Here is a tiny trained network, its code and every weight. The questions are about switching its units off for an input and a class, where a switched-off unit gives its printed mean instead of its output.

import numpy as np


def w(rows, s, z=0):
    codes = np.array(rows[::2]) - 128.0
    scale = np.full(codes.shape[1], s)
    scale[-1] = z or s
    return codes * scale


def f(y):
    return y / 2 * (1 + np.tanh(0.7978845608 * (y + 0.044715 * y**3)))


def log_softmax(a):
    a = a - a.max(-1, keepdims=True)
    return a - np.log(np.exp(a).sum(-1, keepdims=True))


def net(x, mask):
    res = np.array(x, float).reshape(1, 3) / 4 @ E
    y = f(res @ A[0][:, :-1].T + A[0][:, -1])
    res = res + np.where(mask, y, B[0][:, -1]) @ B[0][:, :-1]
    return log_softmax(res[-1] @ U[:, :-1].T + U[:, -1])


A, B = {}, {}
E = w([
[139,80,177,44],'x0',
[124,50,81,145],'x1',
[87,169,40,8],'x2',
],0.011)
A[0] = w([
[110,47,77,139,202],'n1',
[171,6,125,71,116],'n2',
[160,158,157,214,100],'n3',
[137,129,211,132,213],'n4',
[166,37,105,234,93],'n5',
[86,210,68,92,148],'n6',
[98,132,34,206,108],'n7',
[212,112,166,171,181],'n8',
[87,134,139,124,254],'n9',
[96,100,12,106,103],'n10',
],0.012,0.0093)
B[0] = w([
[93,157,48,147,232],'n1',
[76,169,207,134,220],'n2',
[130,103,129,111,208],'n3',
[96,106,113,128,243],'n4',
[137,75,128,136,249],'n5',
[102,59,134,114,254],'n6',
[55,157,252,118,206],'n7',
[111,90,90,118,244],'n8',
[69,149,76,167,244],'n9',
[159,76,129,81,219],'n10',
],0.014,0.009)
U = w([
[100,133,78,146,254],'0',
[87,140,178,136,105],'1',
[166,53,73,103,60],'2',
[134,174,2,176,156],'3',
[229,154,127,132,53],'4',
[227,140,136,112,51],'5',
],0.018,0.0072)

Each question gives the input, the list of numbers given to net, and the class t.
The units are the neurons (one row each of A and B). Each row of codes is followed by its name. A weight is (code - 128) times the scale printed after its matrix; where a second scale follows, it is the last column's (A, B and U).
mask holds one flag per neuron, in row order. A switched-off neuron (its flag False) gives its mean, the last column of its row in B, instead of its output. The means were averaged over made-up inputs and are rounded, as every weight is.
A unit's drop is (log p(t) with every unit on - log p(t) with that unit switched off) / (log p(t) with every unit on - log p(t) with every unit switched off).
The circuit of an input: a set's keep is (log p(t) with only the set's units on - log p(t) with every unit switched off) / (log p(t) with every unit on - log p(t) with every unit switched off). Starting from all 10 units, units are removed one at a time, each time the one whose removal leaves the highest keep (on an exact tie, the one counted first), for as long as the keep stays at least 0.8.
units of the circuit, in order: the units of the circuit, biggest drop first
most important unit: the unit with the biggest drop
k most important neurons: the k neurons with the biggest drops, biggest first
drop of u: that unit's drop, to one decimal
input [-7,2,8], class 2: units of the circuit, in order -> n10
input [4,7,-1], class 0: units of the circuit, in order -> n2; n1; n7
input [5,7,-6], class 0: units of the circuit, in order -> n2; n1; n7; n8
input [3,-2,-3], class 3: units of the circuit, in order -> n7; n6
input [6,6,5], class 0: units of the circuit, in order -> n2; n1; n7
input [-5,-4,-6], class 2: units of the circuit, in order -> n2; n3
input [-6,5,-5], class 1: 3 most important neurons -> n7; n10; n9
input [-5,1,-2], class 1: 2 most important neurons -> n7; n1
input [-2,1,-3], class 3: units of the circuit, in order -> n6; n2
input [3,8,5], class 0: 3 most important neurons -> n2; n1; n5
input [6,8,-4], class 0: 2 most important neurons -> n1; n7
input [7,-4,-8], class 2: 2 most important neurons -> n8; n7
input [-4,1,7], class 2: 2 most important neurons -> n10; n6
input [-3,4,-7], class 2: most important unit -> n5
input [0,0,3], class 3: units of the circuit, in order -> n7; n5
input [-2,-2,2], class 3: 2 most important neurons -> n7; n2
input [-3,0,-1], class 3: units of the circuit, in order -> n2; n6
input [-7,2,-7], class 1: 3 most important neurons -> n7; n10; n6
input [8,6,7], class 1: 2 most important neurons -> n2; n8
input [7,5,-3], class 1: most important unit -> n2
input [-4,2,-5], class 2: 2 most important neurons -> n5; n2
input [-2,5,8], class 2: drop of n10 -> 2.2
input [2,1,-4], class 2: drop of n4 -> 0.0
input [-6,3,0], class 1: drop of n7 -> 1.9
input [5,-1,-8], class 2: drop of n7 -> 0.2
